Below are the code and all the weights of a small trained network. Each question names an input and a class and asks about switching units off, where a switched-off unit gives its printed mean instead of its output.

import numpy as np


def w(rows, s, z=0):
    codes = np.array(rows[::2]) - 128.0
    scale = np.full(codes.shape[1], s)
    scale[-1] = z or s
    return codes * scale


def f(y):
    return y / 2 * (1 + np.tanh(0.7978845608 * (y + 0.044715 * y**3)))


def log_softmax(a):
    a = a - a.max(-1, keepdims=True)
    return a - np.log(np.exp(a).sum(-1, keepdims=True))


def net(x, mask):
    res = np.array(x, float).reshape(1, 8) / 4 @ E
    y = f(res @ A[0][:, :-1].T + A[0][:, -1])
    res = res + np.where(mask, y, B[0][:, -1]) @ B[0][:, :-1]
    return log_softmax(res[-1] @ U[:, :-1].T + U[:, -1])


A, B = {}, {}
E = w([
[135,151,141,128,93,147,99,142,129,102,151,105],'x0',
[130,104,120,115,163,142,136,118,120,157,119,155],'x1',
[91,36,82,139,128,83,117,120,146,107,95,159],'x2',
[116,146,119,160,146,120,117,153,156,116,140,148],'x3',
[158,197,4,74,124,85,82,74,116,132,135,177],'x4',
[194,69,155,142,130,71,70,79,85,130,224,87],'x5',
[148,97,96,120,140,142,168,124,129,134,135,116],'x6',
[126,134,150,77,138,81,170,196,65,51,165,164],'x7',
],0.012)
A[0] = w([
[157,169,127,30,148,100,155,179,85,87,159,186,98],'N0',
[236,115,176,155,165,98,107,160,91,183,190,126,150],'N1',
[153,168,98,172,128,182,94,70,169,200,94,84,74],'N2',
[139,189,68,97,149,111,125,111,125,118,118,127,73],'N3',
[119,134,138,147,178,121,169,200,44,116,166,129,53],'N4',
[167,151,76,79,122,112,83,93,120,95,141,181,81],'N5',
[161,254,184,150,128,193,180,124,55,171,163,94,253],'N6',
[29,194,105,55,131,196,180,163,156,136,88,116,72],'N7',
],0.0089,0.0054)
B[0] = w([
[220,30,180,176,65,65,42,191,240,155,135,228,208],'N0',
[91,193,101,47,180,148,42,143,119,155,185,58,225],'N1',
[186,88,215,141,15,121,131,127,167,131,174,253,217],'N2',
[135,68,246,173,225,182,211,235,85,69,19,76,170],'N3',
[171,138,226,150,107,158,162,91,151,215,169,166,178],'N4',
[59,119,196,192,221,235,189,92,50,98,59,63,192],'N5',
[41,119,76,178,94,139,154,143,62,227,162,143,254],'N6',
[125,220,113,60,205,17,62,29,140,64,230,54,215],'N7',
],0.0068,0.013)
U = w([
[35,122,235,171,187,254,212,180,122,99,77,32,99],'0',
[204,122,155,119,28,141,115,148,189,126,132,219,67],'1',
[123,210,56,59,192,82,56,73,120,81,177,40,67],'2',
[37,120,45,146,124,128,139,181,89,155,112,152,255],'3',
],0.0066,0.0078)

Each question gives the input, the list of numbers given to net, and the class t.
The units are the neurons (one row each of A and B). Each row of codes is followed by its name. A weight is (code - 128) times the scale printed after its matrix; where a second scale follows, it is the last column's (A, B and U).
mask holds one flag per neuron, in row order. A switched-off neuron (its flag False) gives its mean, the last column of its row in B, instead of its output. The means were averaged over made-up inputs and are rounded, as every weight is.
A unit's drop is (log p(t) with every unit on - log p(t) with that unit switched off) / (log p(t) with every unit on - log p(t) with every unit switched off).
The circuit of an input: a set's keep is (log p(t) with only the set's units on - log p(t) with every unit switched off) / (log p(t) with every unit on - log p(t) with every unit switched off). Starting from all 8 units, units are removed one at a time, each time the one whose removal leaves the highest keep (on an exact tie, the one counted first), for as long as the keep stays at least 0.8.
units of the circuit, in order: the units of the circuit, biggest drop first
most important unit: the unit with the biggest drop
top k neurons: the k neurons with the biggest drops, biggest first
drop of u: that unit's drop, to one decimal
input [-6,8,-1,-6,0,-3,-7,4], class 1: units of the circuit, in order : (N0)
input [-1,4,7,-8,-6,7,-2,-3], class 2: top 2 neurons : (N1 N5)
input [-2,6,-6,0,-5,-5,-4,3], class 3: top 3 neurons : (N6 N5 N3)
input [-4,4,2,-7,-6,5,3,7], class 1: top 2 neurons : (N5 N4)
input [-5,-4,-5,-6,7,-5,0,0], class 0: top 2 neurons : (N3 N5)
input [6,8,6,3,7,-2,3,-6], class 0: units of the circuit, in order : (N5 N3)
input [-8,-7,-2,-2,7,0,2,-6], class 0: top 3 neurons : (N3 N5 N0)
input [3,7,-5,-7,5,4,4,7], class 1: top 2 neurons : (N0 N4)
input [0,6,-8,6,-2,5,-7,0], class 3: top 2 neurons : (N6 N7)
input [-5,4,7,-1,7,7,-2,-3], class 0: top 2 neurons : (N5 N7)
input [8,-4,-1,5,6,6,4,-5], class 0: units of the circuit, in order : (N5 N7)
input [-1,-8,-2,3,8,-6,3,-7], class 0: top 2 neurons : (N3 N5)
input [-3,3,1,3,7,-4,7,-6], class 0: top 3 neurons : (N3 N5 N0)
input [-6,8,1,-5,-5,8,4,7], class 2: most important unit : N1
input [-8,0,4,8,1,-4,-2,-3], class 2: units of the circuit, in order : (N6 N7)
input [8,1,-2,-3,-6,8,-3,0], class 2: top 3 neurons : (N1 N5 N3)
input [-2,-1,-6,3,-3,2,-5,2], class 3: top 2 neurons : (N6 N5)
input [4,-1,-2,4,4,0,7,-5], class 1: top 2 neurons : (N2 N1)
input [-6,4,-6,0,-3,-3,3,5], class 3: top 2 neurons : (N6 N2)
input [-1,-7,-2,-4,4,2,4,8], class 1: units of the circuit, in order : (N0)
input [-5,-6,1,6,6,-3,2,-6], class 0: drop of N0 : 0.3
input [0,0,-8,-8,3,7,0,-7], class 3: drop of N1 : 0.4
input [1,8,-2,7,4,3,-7,7], class 1: drop of N3 : 0.0
input [7,-2,3,4,3,-5,-3,-6], class 1: drop of N6 : 0.1
